Each row comes from the steps of one walk. Every step used is in the known rows, and no mark comes twice. Write the walk behind each row, first mark first.
Each row is shifted at random along 6 fixed directions that mean nothing.
Known rows
mino besok sitoz lamigu budid: [ 16.1 -28.5  -8.2   8.5   9.8  -8.5  17.7  18.1  -4.3 -13.6 -12.1  17.5
 -12.4   0.6   4.4  56.0  21.8  -2.5  -8.1   9.0  -7.3  36.6   9.8 -29.4
  14.7  -0.4   1.7 -10.4  -4.0 -10.1  11.5 -18.0  -9.2 -36.7 -13.8   7.2
  28.1  29.4 -16.5  40.8  36.8]
vofus gunus rinutat sitoz: [-17.8   6.9  38.6  -4.0 -17.8   9.6  -1.0  -6.4  29.1  36.7  -1.1   6.3
   8.8   1.1 -31.4   0.4   8.8  12.7   0.9   0.1  26.0 -24.1  23.2  10.8
  11.3  -3.4   0.7  13.5 -18.0   4.2  11.3  17.4  -3.0 -12.4  -3.0  -0.4
 -11.8 -11.3  -8.5   9.9 -25.5]
vofus biza gunus rinutat sitoz besok: [ -2.7  18.1   7.9   3.3   8.7  40.7  14.8  -5.4  -3.3  24.3  -1.0   1.5
   0.2 -16.3  -8.2   8.0   5.7   4.1  -1.3  -0.7  19.7  18.3  24.0   1.4
  30.2  -0.3  -9.8   5.6 -16.7   1.1   2.2 -36.1  -4.8   7.0   2.7 -11.4
   3.5   8.7 -13.3  26.8  17.8]
rinutat vofus biza besok sitoz lamigu budid: [ 13.5   2.5   6.7 -15.8  11.7  -0.4 -18.7  -3.8  -5.9   9.3   8.1  -4.2
   2.7  -8.0  11.9 -19.8 -18.7 -23.1   4.7   3.4  -1.0  28.8 -37.4   6.3
 -20.3   4.3   2.8   2.2   5.9  25.4 -20.9   2.2  -4.0  11.1  15.6 -19.8
 -20.8  13.1  -4.1  -4.6 -24.5]
besok lamigu budid biza gunus rinutat: [  4.5 -34.2 -38.0   7.5  -3.7  30.4 -25.8  24.9  -8.2 -22.1  11.7 -17.6
 -16.1  -5.2   0.0 -13.1 -17.1 -21.8  -4.5  -8.6 -16.0 -14.6   7.8 -16.5
 -17.3   8.8  30.1   0.6  18.6   6.4 -30.4 -38.2  -1.1  13.2 -11.0 -16.2
  13.6  -7.3 -11.2  -7.2  40.8]
gunus rinutat vofus biza lamigu budid besok sitoz: [ 15.7 -54.8  35.4 -40.2 -47.4 -57.1  33.4 -26.4  18.3  15.4 -21.2 -50.2
 -24.7   3.8   3.8   2.8 -15.0   1.4  47.3  21.1  11.7  46.8 -10.1   3.3
 -44.7 -29.7  -4.2   4.9 -37.8 -11.7  -5.5  39.7 -22.8 -10.9   6.6  19.0
 -27.1  -6.6  -8.0 -17.1   8.1]
gunus rinutat sitoz budid besok vofus biza: [ -5.1 -28.4  -3.6 -16.5 -17.1  10.1   7.8  21.0  24.1 -20.9 -25.7  -7.3
 -17.5 -31.9 -18.0  -4.0  12.6  -2.7   4.5   7.2   4.1   0.3   9.0 -15.5
  24.7 -15.1  17.7  17.7  15.0   7.0 -10.3 -36.4  20.0 -13.6 -13.5 -22.9
  13.0 -20.1 -26.6  -4.1  26.5]
vofus biza mino besok: [ 31.5  40.4 -23.5  -1.0  -1.9 -21.4  17.9  11.6 -12.9 -20.6  27.4 -44.9
  -4.9   1.9 -29.8  -1.5 -17.5  34.3  -0.9 -13.1  16.3   7.6   5.1   8.5
 -29.9  -0.6   0.0 -19.6 -21.9  -7.1  10.3  49.8  -1.3  10.0  57.5  13.1
  10.6  10.4  12.0 -12.6  30.2]
sitoz besok vofus biza mino rinutat: [ 19.0  15.2 -36.5   6.8 -14.5 -29.0  32.9  10.2 -24.7  -1.8   2.5  -3.7
   8.4   0.3 -10.0   5.5 -19.5  30.1   4.7 -17.0  -1.0   8.2  17.2  -1.4
 -11.9 -18.8 -23.0  -1.7   6.5 -16.5  40.2  30.8  -4.7  12.8  28.2  27.2
  13.0  15.9  12.6  -1.9  13.0]
gunus vofus biza besok: [-12.2  15.1  -4.0  -2.7  10.6  22.3 -14.4  10.5  13.7  12.6  24.2   6.5
  19.3 -31.6   4.9 -31.9   4.2   8.0  -3.1  22.8  21.8  -8.2  -7.4  12.3
   0.9  -1.3  -3.6 -11.4 -20.2  14.6 -44.8   2.2  -5.9  38.6  24.8 -13.3
 -22.3  13.9 -18.9 -15.9 -39.0]
budid besok rinutat sitoz: [ 20.0 -77.4  20.8  -1.9 -14.0 -15.9  26.9 -35.3  -7.8  45.5 -17.1  11.9
 -37.7 -16.2  13.2   2.3 -13.1 -11.0  33.2   8.4 -18.1  57.1  13.8   6.8
  17.2 -21.3  14.5 -39.9 -30.5  -3.4  -8.4  25.7 -75.9  11.1  -7.0  37.8
 -32.7  29.8 -50.8  24.2  33.2]
mino besok sitoz lamigu: [ 20.6   0.7 -28.2   6.8   6.1   5.9  -9.9  28.1  -9.4 -20.8  14.1   9.7
   0.9 -11.5 -20.2  11.7  13.5   4.2 -10.9   0.0 -15.4   1.1 -10.6 -19.9
   4.3   5.9  17.3 -11.0   3.7  11.4  -4.5  -3.4   5.9   5.9   4.7  -5.3
  26.7  23.0  -9.0   4.4   5.1]
budid biza mino gunus: [-13.0  12.4 -33.1  13.5  29.5  30.5 -15.5  16.6  10.5 -30.6  10.7 -12.6
  -8.6   9.4  -1.7  -9.4 -14.4  18.0 -31.7 -11.0  -4.3 -39.7  14.9  21.9
  15.5  -9.4   3.8 -16.0   7.6  -6.3  -3.5   2.2   6.5   1.0 -12.7  -6.4
   3.6 -16.3   3.0   3.1  17.6]
mino besok lamigu budid biza gunus rinutat: [ 23.0   0.2 -14.2   3.0  -7.0 -22.4  -2.4  -8.9 -17.7  -3.4  21.2 -29.9
   4.4  41.3  -9.8  -1.4  -8.2  -1.7   4.0  -2.6   2.4  12.4  -7.2   2.6
 -37.0  25.6   7.3   7.7  -9.9  -4.3  10.5  21.9   1.5  17.7  19.5  -9.1
  30.3  10.9  27.7 -17.8  -1.5]
vofus biza gunus rinutat sitoz lamigu budid besok: [  6.9  13.2  -7.1  -9.1 -13.9  -2.2  19.0  -9.0  -9.2   0.8  -1.4 -36.1
 -11.1  -6.4 -21.7  18.4  -5.1  12.8  13.1 -16.7   4.7  21.9  23.5 -21.9
 -23.0   0.2  -3.2   7.3  -6.3  -6.8  14.9   5.6   3.2   0.3  22.3   8.0
   8.2  -7.2   2.3  17.0  37.4]
biza besok vofus gunus rinutat: [ -7.2 -17.8  47.1  -9.4  -4.4 -40.6  16.4 -38.1  -0.6  22.4 -16.5  -1.0
  13.0  30.7  26.6 -12.3  -7.6  -0.6  -2.6  20.4  27.6  10.7  -9.4  32.9
  14.0  -3.4 -10.9  -5.3  14.2  -4.9  21.7   2.7  -0.4  -7.8  -6.6  -0.6
  -7.2  -0.6  19.6 -16.7 -16.8]
rinutat gunus vofus biza lamigu besok: [ 13.7  10.2  34.5 -18.8 -11.0  -7.0 -12.8 -40.9 -17.2  33.8   0.4 -43.9
   8.8  19.0  14.3 -30.0 -20.7 -23.9   5.8   4.3  14.5   9.2 -44.1  30.7
  -9.0   5.0   5.5  14.9 -18.0   2.4  -1.7  19.0   0.9  31.1  28.2 -16.0
 -12.9 -12.1  24.5 -29.9 -37.0]
mino biza lamigu besok vofus gunus rinutat: [ 20.8 -13.6  12.9   5.7  18.5  10.1 -31.5 -23.2 -19.9  19.3  -6.4  -7.2
   0.3  12.1  34.2  -8.7 -16.7 -29.3   6.4  12.1   7.3  12.8 -22.7  27.0
   1.4   8.1   4.0  -5.4   2.2  16.7 -10.1 -18.8  -9.3  18.2  18.1  -2.7
 -22.6  25.0   4.2 -23.8  -8.0]
lamigu budid besok vofus: [-10.9 -30.6 -13.4  -1.8  -4.3 -58.1  26.7  -3.6   2.5 -13.7 -20.3  -1.1
  -7.5  12.8  11.1  36.5 -10.9  13.5   6.0  -5.9 -16.7  16.6  16.0 -29.1
 -26.2 -12.9  -3.4   0.6  18.8 -31.5  31.6  44.3 -14.3 -33.3  -3.1  23.8
   2.1  -8.8  -4.9  22.4  29.5]
biza lamigu besok vofus gunus rinutat sitoz budid: [-28.2  12.2  -4.4   7.6  11.7  -3.0  -7.5  -1.3   1.8   4.1 -13.1  40.2
  28.4 -13.2   9.6  19.3  17.7  -5.1   1.0  -4.0  -5.8 -21.3   9.2 -29.9
   1.1   3.4  -6.7  -0.9  16.1  -1.0   7.7 -19.7   3.2 -22.4 -18.0   4.1
  -0.4   1.1   8.5  14.6 -13.4]
mino besok lamigu budid: [  6.4   3.9 -16.8  23.0  17.5  -0.9 -22.2   8.1  -7.2   9.7  26.8  25.9
  19.1  13.4  -6.4  10.9   4.2  -8.7  -5.3   1.3  -7.0  10.9  -4.8  -3.4
 -16.9  30.0   3.3  -4.7  -7.8   9.7  -9.2  14.3 -18.8   8.8  10.4 -12.3
   9.2  35.7  -2.2   8.1 -26.6]
besok rinutat vofus gunus: [-11.5 -12.3  29.1  -7.6 -16.2  -8.0   9.0  22.2  11.9 -10.1   1.5  13.8
  -3.0  -4.6 -16.1 -17.7   0.3  17.8   2.6  11.6  -1.0 -35.1   3.9  15.3
  14.6 -10.1  13.6  -2.1   8.1  -3.8   2.5  13.1   9.7 -12.1 -17.8  26.7
  -6.9 -19.1 -10.8 -25.3   0.1]
besok sitoz lamigu budid biza mino gunus: [ 40.4  -4.9 -49.8  -5.7 -14.7   1.1 -17.9  14.7 -23.4 -41.5   5.1 -48.0
 -37.5  -3.4  -8.2  -2.1 -22.2 -14.0   0.2 -33.5 -31.5  -5.5 -15.0 -36.8
 -32.1  -1.8  35.1 -15.2  33.8  13.0  -0.2  -4.7   6.6   9.0  15.4   3.9
  19.1 -11.2   1.2  -9.4  62.4]
besok vofus gunus rinutat sitoz budid biza: [-12.7  -6.0  -4.8   3.7  -4.7  17.1  -6.5  15.6   0.7  13.7  -1.6  24.7
  15.9  -8.8 -13.9  -1.5 -16.8   0.0  -8.6  -9.0   0.5 -32.4  19.6   3.5
  11.5  -7.2  -0.4  21.8  10.0  -7.5  24.2   6.7  10.2 -12.5  -3.0   0.0
  -0.4 -13.4   6.5  11.1 -13.5]
besok sitoz budid lamigu: [ 26.0 -30.9   6.4 -14.3  -8.3 -19.2 -11.7 -22.8 -11.7   1.3 -14.0 -25.4
 -23.1  12.7  10.8   1.8  -9.9 -38.0  10.4 -14.4 -13.9  35.5 -42.3 -16.1
 -20.7   6.4  20.2  -1.4  15.2  -1.3   4.3  12.1 -22.7   3.3  -3.1 -10.1
  -3.3 -14.5  -6.6  17.9  11.9]
besok sitoz lamigu budid: [ 20.4 -10.0 -35.0   8.3  -7.8   2.2 -21.8  11.4 -14.1   7.6   7.8   9.9
 -10.8 -19.0  -8.1  17.0  -7.2 -16.4   2.1 -21.8 -36.7  15.3  -5.1 -44.9
 -21.7   3.1  14.6  -9.5  14.0   7.6  -5.7  13.5 -26.4   5.2  10.2   5.3
  -0.5  13.2 -17.3  31.4  16.1]
lamigu besok vofus biza mino gunus: [  6.0  -7.7  -0.2  -3.7  13.3 -19.4  27.3 -22.8 -21.2  -0.4 -18.8   1.4
  -6.0  10.9  31.7  23.7 -21.8  12.5  -0.3  -9.4   2.2  -3.6   5.1  10.3
   2.6 -17.5  -7.3 -24.1  16.1  -8.0  19.3   3.2 -12.1 -19.0  -0.7  20.2
  -2.8   9.9   0.7  -1.2  39.3]
gunus rinutat vofus biza mino besok: [ -9.5  24.6  18.2 -11.2   5.9   1.6   0.2   7.5  34.8   3.1   7.4   3.9
  21.6  13.8 -10.6 -29.4  14.8  28.0 -21.3  33.6  22.7 -10.2  -5.4  48.8
  25.6   5.4 -14.7  24.9 -14.4  11.3 -16.4  -9.0  25.7   8.0   1.5 -37.3
   7.3 -10.3  15.2 -18.7 -44.1]
mino biza lamigu besok: [ -5.4  -8.9  -1.1  13.6  31.6  -2.8  -9.1   5.4   3.4 -14.8 -14.9   5.7
  -0.2   5.5  21.9  47.5  13.2  -1.1  -3.9   8.2   0.3  14.5   1.2  -7.5
  -0.7  -6.1 -12.6 -15.3  -6.4 -14.2  -1.6  10.5  -9.2 -26.0  -6.9  15.4
 -11.4  24.3  -9.3  15.7   7.7]
rinutat gunus vofus biza mino besok lamigu: [  7.9  -0.9  25.0 -11.5 -14.6  26.3 -11.7  11.8   7.9 -17.4  17.1 -32.1
 -11.1  -6.6 -12.6 -37.8  -3.6  -3.5  -2.6  13.8  17.5 -21.4 -26.0  34.4
   0.6  -3.2  18.2   0.7 -20.9  13.3 -33.2 -14.0  21.9  19.4   0.9 -16.9
 -13.1  -9.3  -3.7 -49.8 -13.7]
vofus biza gunus rinutat sitoz besok lamigu budid: [-27.8  57.6  16.7  -7.2   8.2  12.6 -16.7  -9.9  10.0  -6.0  11.9 -15.2
   8.7   6.9 -16.9 -25.0  13.3  -7.3   2.9 -21.1  11.7 -19.3 -30.6 -10.9
 -22.5  22.8  -2.3  21.0  19.5  20.4  -6.3 -21.9  37.6   8.5 -14.7 -33.2
   0.2 -29.3  11.4 -19.0 -27.0]
sitoz budid biza lamigu besok rinutat vofus gunus: [  2.1  -7.9 -24.7   5.8  15.1   3.8  -9.1  19.0 -14.6 -17.0  -4.5   5.5
  -4.3  -6.7   0.6   6.9 -16.1 -13.9   3.7  -2.2  -8.4  -3.7  11.9 -21.3
 -18.9  -5.7  -1.2   1.9  13.5 -12.7   1.3  -1.2 -11.9  -5.8  -5.7  17.4
   0.7   1.2   1.9  13.9  18.0]
rinutat gunus vofus biza mino: [-16.6  33.8  17.7  -2.5 -15.7  13.9  -9.1   7.7  22.5   4.0  23.6 -12.0
   9.1 -10.1 -28.4 -24.6  -2.3  24.6  -5.1   1.6   9.4 -38.1  -2.2  23.6
  -8.7 -11.1  -8.0   6.5 -30.8  -5.2 -15.0  45.6   9.8  14.7  11.4  -0.3
 -29.2 -19.5   3.5 -23.4 -45.4]
lamigu budid besok rinutat gunus: [-10.7   7.7  -1.3   5.8  -4.1 -41.9  -7.6 -13.1   2.1 -11.5   1.5  -7.2
  -9.6  13.5  -6.6 -16.7  -5.7  -1.8   9.0 -10.8 -27.3 -10.6 -12.1 -16.5
 -21.0   9.0  12.8   3.0  26.9   2.4   0.4  34.0  -2.4   3.4  -2.1   6.7
  -4.1 -25.3   2.4 -14.3   1.7]
mino rinutat gunus vofus biza lamigu besok sitoz budid: [-17.2  -3.8   6.5  -0.3  -9.0  24.2  12.4  11.5  10.9 -14.8 -13.1  13.7
   3.1 -28.2   8.6   8.1  23.9  -1.6  14.7   7.3  11.3 -33.6  14.6  -3.5
  31.7 -17.0   3.9  -4.7 -19.3   3.2 -24.1 -50.9  11.9 -12.2 -26.8   9.2
   4.5   2.6 -12.2 -13.4  -2.5]
besok lamigu budid biza mino: [ 11.8  -9.5 -69.9  24.3   4.5  12.9 -20.9  39.8 -14.1 -19.7  30.0   3.1
   0.8 -10.5 -12.7   9.3 -25.4   0.3 -11.3 -24.3 -31.3 -14.9  25.1 -27.3
 -40.9   6.0  12.4 -13.0   5.7  -3.4 -18.9  22.8 -22.9   7.4  15.7   8.6
   7.3  11.4  -1.6  22.0  34.4]
sitoz lamigu besok rinutat vofus: [-22.8 -30.5  -0.5   7.2   2.5  -1.8 -23.1   6.3  13.0  15.0  -4.2  46.9
 -11.4 -16.7  -3.2  -3.1   8.4   4.8   4.0   3.6 -32.9  -3.5  -3.2  -8.2
 -11.4 -16.5 -13.2 -19.1  16.1   8.9 -24.7  14.5 -29.7   5.9 -38.3  18.3
 -36.3  15.0 -40.3   3.4 -30.3]

Which walk is each row?
[ -4.9   7.5   8.1  25.4   3.3  17.1  18.3   6.2  -1.2  27.0   4.7  45.5
   1.4 -17.4   0.1  -2.9  10.7  14.0  -2.9  17.6  -5.7  11.7  24.2  10.8
  33.0 -14.2 -35.1  -6.4 -16.8  -3.8  -9.7  -8.5 -27.0  15.6 -15.6  22.6
 -20.4  20.2 -15.4  21.3  -7.4] -> sitoz besok rinutat gunus vofus biza mino
[ 38.7  -6.3  -7.1  -8.6 -21.7  -2.2  -1.9  -6.4   2.7  27.6  20.2  -8.7
   4.6  -2.9 -15.8 -23.5 -13.3   7.2  15.6  17.8   2.8  30.4   2.0  28.2
 -20.5   3.4 -10.0  10.6 -39.4  16.1 -22.1  25.5 -25.9  37.5  40.8 -10.8
 -14.6  17.5   5.4  -3.4 -24.2] -> gunus rinutat vofus biza mino besok sitoz budid lamigu
[  3.1  27.8  -3.2  -4.6   5.0 -25.8  14.8 -25.3  -4.4  -5.0  -9.5   6.4
  -4.6  24.0  11.3  -0.9  14.0  10.4   1.8 -13.4 -10.8 -19.1  -7.0 -11.3
  -2.9   5.6  -1.6 -10.5  16.6   1.5  11.3  21.1  -0.3   2.4  -6.2  12.5
  16.5 -11.2  15.7  -8.6   5.5] -> lamigu besok rinutat sitoz budid biza mino gunus vofus
[-15.2  -6.0  38.7 -14.9 -17.4 -14.8  12.1 -12.5  17.4   2.2   9.5  -8.3
 -11.8  -3.0 -19.2 -12.5   6.3  14.3  30.1  -1.1  18.2  -4.4 -18.7  14.2
 -17.7 -11.0   1.4 -15.2 -32.6  -3.8   8.5  33.9   8.6  -9.5  -8.1   7.5
 -25.7   3.4 -18.7 -45.7 -31.0] -> mino besok vofus biza gunus rinutat sitoz
[ 16.4  10.7 -52.9  12.9 -17.5 -17.2  27.1  36.6 -10.7 -40.0  15.7  -8.5
  -9.2 -31.0 -19.6   8.1  -6.9  34.0   7.0  -3.5 -24.1 -17.3  48.5 -37.5
 -18.3  -8.0  10.7  -9.3   2.5  -6.6 -12.4  18.5  -2.4   5.0  36.7  37.6
  15.2  -4.5  -1.8   1.4  70.0] -> lamigu budid besok rinutat gunus vofus biza mino
[  6.4 -12.7  11.4 -10.1 -19.0   8.0  12.0 -31.7  -9.9  25.2 -16.9  -1.1
  -7.4  13.7   4.6   1.9   8.1   4.1  -0.8  -4.8  -4.0  11.4  14.1  -1.0
  22.0   4.0   7.4   2.5   7.9  -6.3  23.9 -24.6  -3.5   9.8  -8.0  -7.3
  15.7  -1.9   2.3   2.9  15.4] -> biza gunus rinutat sitoz lamigu besok vofus
[  8.2   8.1  -4.3  -5.4 -19.1 -22.6  -2.8  -1.7 -12.8  -1.2   2.9  -5.2
  20.3   1.0 -12.7 -17.1  -5.7   6.3  -4.9  -5.9   3.7 -12.1  -1.2  -3.3
  -5.1   3.4   7.5   1.2  29.7  13.1  21.6  10.5  22.4  10.1  23.0  -2.0
  13.8  -0.8  24.1 -22.9  -9.0] -> biza besok vofus gunus rinutat sitoz lamigu
[ 18.4   7.4 -14.6  -5.6 -16.9 -18.7  23.8 -13.7 -18.6  27.3   0.2 -10.0
   9.9  25.8  -9.5  34.2   1.1  -2.7   7.9 -27.9  -5.6  36.7   5.3 -36.7
 -37.2   8.0 -10.9  20.3 -15.9 -21.9  47.6  53.0 -14.4   2.7  16.8   9.6
  22.8   9.8  20.5  39.6  -6.0] -> rinutat sitoz besok lamigu budid biza gunus vofus
[ 13.5 -52.2 -11.9   8.4 -13.1  -8.4  -6.0   0.9 -14.0   8.4 -11.4 -13.1
 -27.2   3.2  13.9  11.6 -12.3 -22.2  -0.1   5.1 -18.7  42.1  11.4 -12.7
  -8.3  -9.4  -7.9  -2.1   4.9 -14.3  -0.3   1.5 -22.4   1.0   0.7  16.2
  -4.0   7.7  -8.7  18.9  26.1] -> sitoz lamigu budid biza besok rinutat gunus vofus
[ 34.3 -12.2  -1.6  -6.4  -6.2 -32.9 -21.9 -43.0 -38.3  12.3  -9.6 -53.4
 -25.8  34.4  11.3 -25.8 -39.2 -48.5  19.5 -17.7 -13.0  38.1 -42.1  -0.8
 -37.3   8.3  10.2   3.4  13.5 -11.7  16.1  32.3 -27.1  27.5  19.7  -0.8
  -2.1 -10.0  22.9 -17.0   4.1] -> sitoz budid biza lamigu besok rinutat gunus
[-19.9   3.7  55.4   4.1   6.4 -20.1  19.1 -12.1   7.0   4.5  -0.8  12.3
  13.0  17.1   9.7   6.8  28.3   3.4   3.2  28.8  15.6   6.9 -18.8  28.9
  27.4   6.0 -18.1  -4.5 -32.8 -15.4   5.5   3.5  14.1 -20.7 -21.7  14.0
  -0.3  -0.2  14.6 -14.8 -31.8] -> mino besok rinutat gunus vofus biza lamigu
[ 29.5  25.0 -53.2   6.9 -15.4 -10.6  10.6  18.5  -3.9 -14.7   9.2 -22.6
   6.8  21.3 -35.9  23.1 -20.7  35.4 -10.0  -6.9  -3.7   0.0  51.2  -4.1
 -25.1  -3.3 -21.5  22.9  -6.7 -30.4  34.2  61.4  -9.7   9.8  40.8  10.9
  27.1   0.7  33.6  21.0  10.5] -> sitoz budid biza mino gunus rinutat vofus
[  1.3 -16.3   6.7   3.9  10.4   3.4  -2.7  -8.3 -11.1   3.0 -14.5  19.4
  20.0   1.7  21.5  -5.3   3.0 -20.1 -16.1   9.6  10.9   8.7   4.6   8.0
  33.7  13.1   5.1   5.6  32.2  13.8  10.0 -45.8  11.8  -4.5   0.1 -20.6
  13.8  -0.1  14.5  11.9   7.0] -> biza besok vofus gunus rinutat sitoz budid lamigu
[-17.0  31.0 -14.6  21.9  16.5  27.4  11.7   0.6  -6.2  16.4   9.0  40.2
  39.7 -20.5  11.1  43.2  18.5  14.2   3.2   4.6  -3.5 -12.8  44.1 -12.9
  24.8  15.2 -18.6  -3.8 -21.5   0.5   4.0  -5.7  -4.3  -2.5  15.5  25.5
   5.7  18.5  10.0  34.8  -6.1] -> mino gunus vofus biza lamigu budid besok rinutat sitoz
[ 10.3   3.8 -31.7   9.2  -2.9   4.4  -1.1   1.3 -23.5   9.7  -1.8   4.8
  16.4   5.9   0.9   4.1  -7.2  -9.7  -5.4 -30.8  -3.3  -7.8  19.6  -2.6
  18.4  10.4  11.6   4.6  12.8   9.6  34.4 -12.8  12.6  -1.1  22.7   2.3
  35.4  10.7  20.8  11.1   3.7] -> mino rinutat sitoz lamigu budid biza besok vofus gunus
[-62.9  -3.7  32.3  11.1  -9.4  10.6  13.5  11.4  46.5   1.3  -7.6  28.3
  13.8 -16.9   0.4  25.5  35.1  19.4  13.3  10.9  19.4 -36.7  33.9   9.2
  23.8 -21.0 -25.4  -2.1 -45.1 -21.4 -10.7  -6.1   7.1 -40.9 -42.1  22.8
 -24.2  -6.8 -17.5   0.4 -42.6] -> mino rinutat gunus vofus biza lamigu budid
[ 43.8  30.2 -14.7   6.1  -8.6  14.3  -9.6 -14.5 -28.7  17.7  11.8 -18.3
   6.4  22.0 -12.0  -5.5 -10.0   3.6   1.3 -10.1  -2.2  17.0   1.0  11.3
   2.8  19.6   1.5  20.5  -2.0   3.7  31.5  22.6   6.3  43.6  49.6  -8.3
  14.8  20.1  23.2 -16.3  -9.8] -> mino biza gunus rinutat sitoz besok vofus
[ 24.2  17.7 -18.0   0.5 -14.9  -2.0  24.5   1.2 -20.2  -0.5  -4.0  -7.2
   8.5  -1.8  -8.0  22.2 -18.6  15.9  -2.6 -16.1   2.4   4.0  26.7   5.3
  11.7  -0.6  -7.9   6.0   3.5 -14.1  40.5  12.7   7.2 -11.7  36.4   9.5
  18.9   0.2  23.8   9.0  31.9] -> besok vofus biza mino gunus rinutat sitoz budid
[  0.3  15.8 -21.9   0.7   0.5  25.3  -9.9   9.6 -23.5  -2.1   3.0   2.8
  10.3 -15.2   0.1  -6.0 -12.3  -9.0 -11.4 -21.4 -12.9  -8.4  -0.1 -10.2
  13.8  14.2  11.5  15.8  29.4   4.2  18.8 -34.3  30.0   1.9  16.8 -17.1
  18.7 -14.2  12.1   0.7  18.6] -> besok vofus biza gunus rinutat sitoz lamigu budid
[ 11.4 -18.5  -3.9 -13.1  -4.1  20.1   5.9  22.0  11.3 -33.2  -4.8  -6.0
 -34.7 -16.8  -4.2 -10.6  -8.5  -5.9  10.8  -6.0   3.6 -22.0   1.6  -6.0
  -2.2 -23.3  21.8 -14.3  -2.2   4.5 -17.4 -24.4  -4.2 -14.7 -28.5   9.8
  -8.5  -5.2 -22.5  -5.1  30.4] -> besok sitoz budid biza mino rinutat vofus gunus
[ -2.1 -20.9  27.6 -18.2   0.1 -11.9  33.6   9.7  21.1 -22.9 -10.9 -22.2
 -16.6   8.6  24.4  17.8  19.7  10.2  -4.7  29.0  36.3  23.4  -4.3  10.8
  -3.6  -6.2  -8.7  -7.5 -22.4 -17.7 -13.7 -25.3   9.3 -27.6 -10.6   2.0
   2.8  -1.3  -9.9  -2.1  28.0] -> gunus vofus biza mino besok lamigu budid
[ -1.9  13.4  43.3 -12.8   1.0  -8.9  10.7 -32.9  -7.3  24.5 -16.7  -6.3
  14.6  15.2  21.9  18.4   3.3 -20.3   2.6   9.0  12.1  15.3 -25.9   5.3
   2.4  -0.2 -17.7  19.7 -18.9 -14.1   7.8   5.8   0.8 -12.3  -7.2  -4.4
  -6.7  -9.3  26.1  15.4 -28.7] -> rinutat gunus vofus biza lamigu besok sitoz budid
[ 26.6  38.9  -2.4  -5.8  -2.0 -14.8  12.1  -8.8 -12.5  15.0  14.2 -11.5
  10.9  14.1   6.2  -8.1  12.7   7.2  -9.1   3.6   8.8  29.8 -13.5   6.6
  -3.5  27.2  -9.4   6.3 -15.1   2.0   9.4  10.0   8.6  20.0  48.5  -3.4
  21.7   4.5  27.2   4.1  -5.8] -> gunus vofus biza mino besok rinutat sitoz lamigu budid
